Here is a tiny trained network, its code and every weight. The questions are about switching its units off for an input and a class, where a switched-off unit gives its printed mean instead of its output.

import numpy as np


def w(rows, s, z=0):
    codes = np.array(rows[::2]) - 128.0
    scale = np.full(codes.shape[1], s)
    scale[-1] = z or s
    return codes * scale


def norm(h):
    return h / np.sqrt((h * h).mean(-1, keepdims=True) + 1e-5)


def f(y):
    return np.maximum(y, 0)


def log_softmax(a):
    a = a - a.max(-1, keepdims=True)
    return a - np.log(np.exp(a).sum(-1, keepdims=True))


def net(x, mask):
    res = np.array(x, float).reshape(1, 7) / 4 @ E
    u = 0
    for l in range(3):
        y = f(norm(res) @ A[l][:, :-1].T + A[l][:, -1])
        res = res + np.where(mask[u : u + 5], y, B[l][:, -1]) @ B[l][:, :-1]
        u += 5
    return log_softmax(norm(res)[-1] @ U[:, :-1].T + U[:, -1])


A, B = {}, {}
E = w([
[177,95,80,72,34,67,123,227],'x0',
[68,52,115,63,199,123,159,141],'x1',
[119,97,51,164,155,206,157,103],'x2',
[68,92,95,117,158,130,54,112],'x3',
[138,79,90,138,176,207,141,198],'x4',
[178,137,237,77,143,134,140,152],'x5',
[74,79,143,2,74,172,106,100],'x6',
],0.0084)
A[0] = w([
[206,111,110,110,6,52,207,203,58],'0.n0',
[118,173,100,178,58,144,40,197,91],'0.n1',
[191,112,151,107,131,176,230,101,149],'0.n2',
[148,143,5,129,25,156,79,61,56],'0.n3',
[155,97,127,80,83,71,91,187,1],'0.n4',
],0.011,0.0028)
B[0] = w([
[228,109,216,169,47,2,175,89,255],'0.n0',
[164,134,73,99,187,190,252,49,198],'0.n1',
[18,183,181,153,93,221,52,168,205],'0.n2',
[70,82,117,204,58,181,123,207,221],'0.n3',
[186,79,96,49,155,157,68,42,201],'0.n4',
],0.0085,0.008)
A[1] = w([
[50,104,134,95,187,69,142,129,2],'1.n0',
[149,199,190,100,167,141,144,107,118],'1.n1',
[143,96,128,125,117,156,176,88,214],'1.n2',
[141,161,105,77,88,65,155,189,166],'1.n3',
[150,91,103,148,184,135,126,253,146],'1.n4',
],0.017,0.0021)
B[1] = w([
[131,177,228,151,209,167,92,78,217],'1.n0',
[80,212,158,119,196,197,196,197,251],'1.n1',
[80,168,112,160,109,71,153,139,254],'1.n2',
[164,78,166,140,95,70,179,32,223],'1.n3',
[4,28,52,130,164,112,152,217,250],'1.n4',
],0.012,0.0057)
A[2] = w([
[83,79,245,8,79,138,126,143,250],'2.n0',
[89,174,208,150,141,175,98,96,120],'2.n1',
[100,58,165,51,165,29,61,43,94],'2.n2',
[166,140,166,136,86,111,148,146,85],'2.n3',
[112,150,55,178,43,137,58,44,198],'2.n4',
],0.015,0.002)
B[2] = w([
[114,14,16,117,126,142,98,118,237],'2.n0',
[124,187,134,212,97,106,146,30,248],'2.n1',
[189,140,175,35,198,247,81,57,211],'2.n2',
[164,142,90,163,165,57,172,99,184],'2.n3',
[77,27,147,183,116,110,186,221,200],'2.n4',
],0.012,0.011)
U = w([
[173,107,181,207,63,24,227,80,205],'0',
[208,49,132,11,134,101,103,54,180],'1',
[66,234,213,184,171,178,119,43,159],'2',
[132,213,127,51,87,75,75,190,2],'3',
[156,173,150,92,140,124,66,212,30],'4',
[19,47,63,165,101,148,150,193,206],'5',
[150,225,124,79,174,77,180,184,58],'6',
[128,196,227,60,110,60,17,213,27],'7',
],0.011,0.0051)

Each question gives the input, the list of numbers given to net, and the class t.
The units are the neurons (one row each of A and B). Each row of codes is followed by its name. A weight is (code - 128) times the scale printed after its matrix; where a second scale follows, it is the last column's (A, B and U).
mask holds one flag per neuron, layer by layer. A switched-off neuron (its flag False) gives its mean, the last column of its row in B, instead of its output. The means were averaged over made-up inputs and are rounded, as every weight is.
A unit's drop is (log p(t) with every unit on - log p(t) with that unit switched off) / (log p(t) with every unit on - log p(t) with every unit switched off).
The circuit of an input: a set's keep is (log p(t) with only the set's units on - log p(t) with every unit switched off) / (log p(t) with every unit on - log p(t) with every unit switched off). Starting from the 12 units with the biggest drops (on a tie, the unit counted first), units are removed one at a time, each time the one whose removal leaves the highest keep (on an exact tie, the one counted first), for as long as the keep stays at least 0.8.
units of the circuit, in order: the units of the circuit, biggest drop first
unit that matters most: the unit with the biggest drop
k most important neurons: the k neurons with the biggest drops, biggest first
k most important neurons of layer l: the k neurons of layer l with the biggest drops, biggest first
drop of u: that unit's drop, to one decimal
input [6,-1,-7,2,7,2,-2], class 1: unit that matters most : 0.n4
input [3,4,3,2,-8,0,-4], class 1: 2 most important neurons of layer 2 : [2.n2; 2.n1]
input [-2,7,-8,-5,0,4,6], class 2: 3 most important neurons : [1.n0; 1.n1; 2.n1]
input [4,-3,-8,0,-7,7,-2], class 1: units of the circuit, in order : [0.n4; 2.n0]
input [-1,-5,1,5,-4,-4,-7], class 5: 2 most important neurons : [0.n0; 2.n4]
input [-4,6,4,-7,3,-5,7], class 2: 4 most important neurons : [0.n3; 2.n1; 1.n4; 0.n0]
input [-2,-8,1,-4,8,-5,-6], class 5: units of the circuit, in order : [0.n0; 1.n4]
input [-6,8,7,8,-1,-1,-8], class 2: 3 most important neurons : [1.n0; 0.n3; 2.n0]
input [-3,6,6,6,-7,-6,-3], class 2: 2 most important neurons : [1.n0; 2.n0]
input [6,0,1,7,-3,7,-3], class 1: 2 most important neurons : [0.n4; 2.n2]
input [-2,-8,-1,0,-4,-8,-3], class 5: 2 most important neurons : [0.n0; 2.n4]
input [-3,0,-6,-7,4,-3,-6], class 2: 2 most important neurons : [0.n3; 1.n1]
input [-4,6,-1,7,1,-5,-8], class 2: 4 most important neurons : [1.n0; 0.n3; 2.n0; 2.n4]
input [-5,-6,-8,-8,4,-8,6], class 5: units of the circuit, in order : [0.n3]
input [3,3,-8,1,3,-3,-4], class 1: 2 most important neurons : [2.n2; 0.n4]
input [-6,-6,1,-5,2,-6,8], class 5: 2 most important neurons : [2.n4; 0.n3]
input [4,-5,-5,-5,5,3,4], class 1: 2 most important neurons of layer 2 : [2.n1; 2.n0]
input [-1,0,-2,-1,5,7,1], class 5: 2 most important neurons of layer 2 : [2.n0; 2.n2]
input [-6,-6,2,5,-5,0,1], class 0: 2 most important neurons of layer 2 : [2.n1; 2.n4]
input [-3,1,-5,-5,4,1,-2], class 2: units of the circuit, in order : [0.n2]
input [4,0,-8,0,4,8,-4], class 1: drop of 2.n0 : 0.1
input [0,8,2,1,-7,4,1], class 2: drop of 1.n0 : 0.7
